Below are the code and all the weights of a small trained network. Each question names an input and a target symbol and asks about switching units off, where a switched-off unit gives its printed mean instead of its output.

import numpy as np


def w(rows, s, z=0):
    codes = np.array(rows[::2]) - 128.0
    scale = np.full(codes.shape[1], s)
    scale[-1] = z or s
    return codes * scale


def f(y):
    return np.maximum(y, 0)


def softmax(a):
    e = np.exp(a - a.max(-1, keepdims=True))
    return e / e.sum(-1, keepdims=True)


def log_softmax(a):
    a = a - a.max(-1, keepdims=True)
    return a - np.log(np.exp(a).sum(-1, keepdims=True))


def net(x, mask):
    ids = ['ΓΔΘΛαβημξστφψ'.index(c) for c in x.split()]
    T = len(ids)
    res = E[ids] + P[:T]
    u = 0
    for l in range(3):
        r = res
        for j in range(3):
            rows = slice(2 * j, 2 * j + 2)
            q, k, v = (r @ M[l][rows].T for M in (Q, K, V))
            z = softmax(np.where(np.tri(T) > 0, q @ k.T / 2**0.5, -1e9)) @ v
            o = O[l][rows]
            res = res + np.where(mask[u + j], z, o[:, -1]) @ o[:, :-1]
        u += 3
        y = f(res @ A[l][:, :-1].T + A[l][:, -1])
        res = res + np.where(mask[u : u + 4], y, B[l][:, -1]) @ B[l][:, :-1]
        u += 4
    return log_softmax(res[-1] @ U[:, :-1].T + U[:, -1])


Q, K, V, O, A, B = {}, {}, {}, {}, {}, {}
E = w([
[64,175,194,46,94,106,174],'Γ',
[141,107,113,137,88,165,115],'Δ',
[106,84,176,99,128,66,55],'Θ',
[58,126,156,158,131,5,175],'Λ',
[107,134,157,170,153,127,123],'α',
[60,148,140,156,47,149,129],'β',
[164,123,129,104,107,98,127],'η',
[122,198,131,142,65,40,113],'μ',
[129,110,127,166,92,113,183],'ξ',
[151,150,129,166,166,130,126],'σ',
[166,180,174,81,160,156,147],'τ',
[179,129,77,185,88,94,137],'φ',
[174,52,178,70,121,161,128],'ψ',
],0.016)
P = w([
[119,140,83,106,130,94,144],'0',
[197,91,182,162,116,102,201],'1',
[128,146,184,169,96,179,44],'2',
[30,91,19,99,129,109,162],'3',
[217,95,200,171,74,83,222],'4',
[142,141,190,173,59,201,16],'5',
[31,90,38,93,155,86,161],'6',
[248,96,195,175,54,100,236],'7',
[174,141,207,190,60,218,2],'8',
[58,101,70,87,184,74,170],'9',
],0.0071)
Q[0] = w([
[255,115,65,155,149,168,159],'0.h0',
[133,138,162,194,148,61,40],'0.h0',
[91,71,94,175,57,56,87],'0.h1',
[196,70,170,136,224,187,197],'0.h1',
[232,167,158,97,117,148,192],'0.h2',
[101,40,241,42,126,126,118],'0.h2',
],0.0074)
K[0] = w([
[127,184,119,113,30,224,2],'0.h0',
[229,99,208,158,104,107,138],'0.h0',
[149,120,206,202,47,87,149],'0.h1',
[116,73,98,35,177,145,175],'0.h1',
[240,98,58,129,193,185,139],'0.h2',
[222,166,224,158,95,98,63],'0.h2',
],0.0073)
V[0] = w([
[78,177,216,118,57,160,18],'0.h0',
[29,126,142,192,137,55,135],'0.h0',
[211,140,254,219,23,125,198],'0.h1',
[57,169,102,129,90,162,62],'0.h1',
[127,213,220,147,93,75,90],'0.h2',
[133,188,70,167,124,207,79],'0.h2',
],0.0039)
O[0] = w([
[217,127,62,199,90,221,118,126],'0.h0',
[75,156,161,63,37,194,126,194],'0.h0',
[87,80,112,225,41,52,66,255],'0.h1',
[110,122,176,22,88,89,155,103],'0.h1',
[70,3,167,96,102,106,115,202],'0.h2',
[145,19,71,94,204,141,169,66],'0.h2',
],0.0043,0.0036)
A[0] = w([
[131,203,95,240,114,195,90,135],'0.n0',
[135,160,145,59,167,105,2,154],'0.n1',
[135,50,129,34,252,104,145,108],'0.n2',
[147,167,74,79,142,49,218,252],'0.n3',
],0.0061,0.0028)
B[0] = w([
[138,207,131,210,153,192,100,200],'0.n0',
[116,111,28,81,177,118,74,183],'0.n1',
[57,189,157,188,57,167,229,155],'0.n2',
[61,52,98,164,133,255,55,252],'0.n3',
],0.0067,0.0038)
Q[1] = w([
[143,119,129,121,146,1,33],'1.h0',
[78,91,134,143,94,58,95],'1.h0',
[93,113,101,117,137,220,11],'1.h1',
[237,107,139,140,126,161,181],'1.h1',
[157,131,94,114,223,51,152],'1.h2',
[9,195,160,127,89,57,139],'1.h2',
],0.0071)
K[1] = w([
[204,148,241,168,89,80,77],'1.h0',
[121,95,180,154,53,78,85],'1.h0',
[148,64,123,161,148,204,63],'1.h1',
[28,135,152,138,29,89,82],'1.h1',
[96,98,85,130,233,74,143],'1.h2',
[72,102,254,24,70,114,127],'1.h2',
],0.0074)
V[1] = w([
[71,48,13,107,169,110,189],'1.h0',
[27,74,64,165,137,138,156],'1.h0',
[60,62,104,161,167,115,168],'1.h1',
[122,11,170,95,222,78,253],'1.h1',
[116,184,134,11,149,105,136],'1.h2',
[122,166,54,131,147,74,79],'1.h2',
],0.0054)
O[1] = w([
[112,91,135,86,255,128,166,90],'1.h0',
[134,145,150,157,225,128,173,226],'1.h0',
[167,150,146,121,151,4,156,142],'1.h1',
[137,77,151,121,251,30,159,2],'1.h1',
[66,197,96,141,133,65,119,39],'1.h2',
[174,177,76,105,79,124,126,84],'1.h2',
],0.0062,0.0033)
A[1] = w([
[125,51,161,134,130,33,65,140],'1.n0',
[232,254,128,72,156,130,23,106],'1.n1',
[66,103,72,84,166,211,11,169],'1.n2',
[50,195,216,125,117,128,93,4],'1.n3',
],0.0068,0.0037)
B[1] = w([
[127,108,59,94,86,100,161,211],'1.n0',
[160,141,48,72,128,26,252,181],'1.n1',
[129,68,2,85,179,109,48,255],'1.n2',
[170,106,142,95,166,49,60,203],'1.n3',
],0.0083,0.0049)
Q[2] = w([
[76,147,122,69,189,191,139],'2.h0',
[184,109,177,103,128,98,123],'2.h0',
[171,114,115,98,175,68,178],'2.h1',
[232,75,211,130,129,132,145],'2.h1',
[227,167,209,212,28,102,146],'2.h2',
[83,195,2,125,129,133,121],'2.h2',
],0.0085)
K[2] = w([
[97,144,150,59,177,172,93],'2.h0',
[62,91,124,183,58,80,94],'2.h0',
[144,101,129,74,142,82,182],'2.h1',
[35,102,153,82,57,77,105],'2.h1',
[7,171,147,143,114,50,66],'2.h2',
[255,78,92,150,120,123,108],'2.h2',
],0.0091)
V[2] = w([
[131,75,81,200,130,111,51],'2.h0',
[225,129,145,125,136,125,150],'2.h0',
[186,60,107,69,58,74,127],'2.h1',
[180,188,98,237,128,135,192],'2.h1',
[81,2,215,49,23,83,109],'2.h2',
[107,125,73,226,84,58,131],'2.h2',
],0.0078)
O[2] = w([
[200,95,222,180,130,107,31,246],'2.h0',
[75,127,140,38,188,187,101,81],'2.h0',
[181,52,1,59,69,154,175,218],'2.h1',
[188,134,112,235,158,141,143,111],'2.h1',
[35,4,211,150,74,99,174,242],'2.h2',
[169,162,122,213,125,36,157,254],'2.h2',
],0.0065,0.0051)
A[2] = w([
[187,159,191,179,44,184,114,40],'2.n0',
[108,79,61,103,145,217,66,110],'2.n1',
[152,119,215,53,171,188,254,236],'2.n2',
[103,210,225,193,126,230,190,11],'2.n3',
],0.0079,0.0012)
B[2] = w([
[32,206,99,103,172,195,199,230],'2.n0',
[108,136,182,94,230,149,177,254],'2.n1',
[51,117,98,184,118,89,46,179],'2.n2',
[237,143,212,1,44,55,109,148],'2.n3',
],0.0093,0.0066)
U = w([
[111,185,192,2,71,149,210,127],'Γ',
[253,59,238,74,152,185,88,186],'Δ',
[201,133,74,3,112,88,215,107],'Θ',
[112,207,102,75,140,14,190,62],'Λ',
[168,178,215,49,107,99,22,199],'α',
[56,186,45,121,62,157,191,97],'β',
[181,54,119,84,150,118,54,118],'η',
[188,59,52,94,6,177,62,172],'μ',
[170,57,160,197,155,91,151,173],'ξ',
[133,130,171,215,207,148,7,163],'σ',
[45,194,117,70,218,156,201,128],'τ',
[192,101,18,210,154,126,146,78],'φ',
[32,52,202,148,136,229,35,4],'ψ',
],0.007,0.0047)

Each question gives the input, a string of symbols that net reads in full, and the target symbol t.
The units are the heads (2 rows each of Q, K, V and O) and the neurons (one row each of A and B). Each row of codes is followed by its name. A weight is (code - 128) times the scale printed after its matrix; where a second scale follows, it is the last column's (O, A, B and U).
mask holds one flag per unit, layer by layer, with each layer's heads first. A switched-off unit (its flag False) gives its mean, the last column of its rows in O or B, instead of its output. The means were averaged over made-up inputs and are rounded, as every weight is.
A unit's drop is (log p(t) with every unit on - log p(t) with that unit switched off) / (log p(t) with every unit on - log p(t) with every unit switched off).
The circuit of an input: a set's keep is (log p(t) with only the set's units on - log p(t) with every unit switched off) / (log p(t) with every unit on - log p(t) with every unit switched off). Starting from the 12 units with the biggest drops (on a tie, the unit counted first), units are removed one at a time, each time the one whose removal leaves the highest keep (on an exact tie, the one counted first), for as long as the keep stays at least 0.8.
units of the circuit, in order: the units of the circuit, biggest drop first
unit that matters most: the unit with the biggest drop
k most important neurons: the k neurons with the biggest drops, biggest first
top k neurons in layer l: the k neurons of layer l with the biggest drops, biggest first
which heads matter: for each layer, one digit per head in row order, 1 if its drop is at least 0.15 and else 0, layers parted by /
input ξ Δ η τ τ Θ, target η: units of the circuit, in order	(0.n1, 1.n2)
input β Λ ψ Λ Δ, target ξ: unit that matters most	1.h1
input Γ β Δ τ Δ τ τ, target τ: which heads matter	010 / 000 / 001
input μ Γ Λ φ φ ψ Λ ξ Δ, target τ: units of the circuit, in order	(2.n1, 2.n0, 1.h1)
input ξ Γ ψ Λ η, target ξ: units of the circuit, in order	(2.h2, 1.h1)
input ξ η ξ φ ψ Δ τ β, target Γ: 2 most important neurons	(2.n3, 2.n0)
input η Θ σ σ, target σ: top 2 neurons in layer 2	(2.n1, 2.n0)
input Δ Θ η τ ξ Λ τ Δ, target ξ: 3 most important neurons	(0.n3, 0.n0, 1.n2)
input Λ Δ σ τ τ τ σ, target τ: units of the circuit, in order	(2.n1, 2.h0, 2.h2, 0.h1)
input η ψ τ, target Θ: units of the circuit, in order	(1.n1, 0.n3, 2.h1)
input η η η μ η η σ ψ ξ Δ, target ψ: which heads matter	000 / 000 / 001
input μ η σ μ φ σ, target φ: which heads matter	000 / 000 / 011
input μ τ τ η, target τ: units of the circuit, in order	(2.n1, 2.h0, 2.h2)
input Δ Δ μ Θ ξ, target μ: unit that matters most	2.h1
input σ τ β ξ, target τ: units of the circuit, in order	(2.h2, 2.h0, 2.n1)
input Θ Θ Λ ξ β ξ, target Γ: 3 most important neurons	(2.n3, 2.n0, 1.n2)
input σ Θ τ Θ α β α τ μ, target Λ: units of the circuit, in order	(1.n1, 0.n3)
input σ Γ Θ Θ μ η τ φ ψ ψ, target ψ: 2 most important neurons	(2.n2, 0.n2)
input Λ ψ σ ξ Λ Δ Λ τ Θ, target η: units of the circuit, in order	(1.n2, 0.n1)
input Λ τ τ Θ μ, target β: units of the circuit, in order	(2.n0, 1.n2, 1.h0, 2.n1)
input ξ τ σ ξ Λ Θ Λ Δ Γ, target α: 2 most important neurons	(1.n3, 0.n3)
input Θ φ ξ Λ, target φ: units of the circuit, in order	(2.h1, 2.h2)
input Θ μ Δ μ Λ τ σ ξ φ α, target φ: which heads matter	100 / 001 / 011
input ξ ψ α Λ σ Δ ψ β φ σ, target φ: unit that matters most	0.h0
input α Δ α ψ α φ Θ σ τ μ, target τ: 3 most important neurons	(0.n3, 2.n1, 1.n2)
input σ ξ τ η β, target Γ: units of the circuit, in order	(1.n2, 2.n3, 2.n0, 1.n0)
input μ σ β Λ Γ, target ψ: 4 most important neurons	(0.n3, 1.n2, 2.n2, 1.n3)
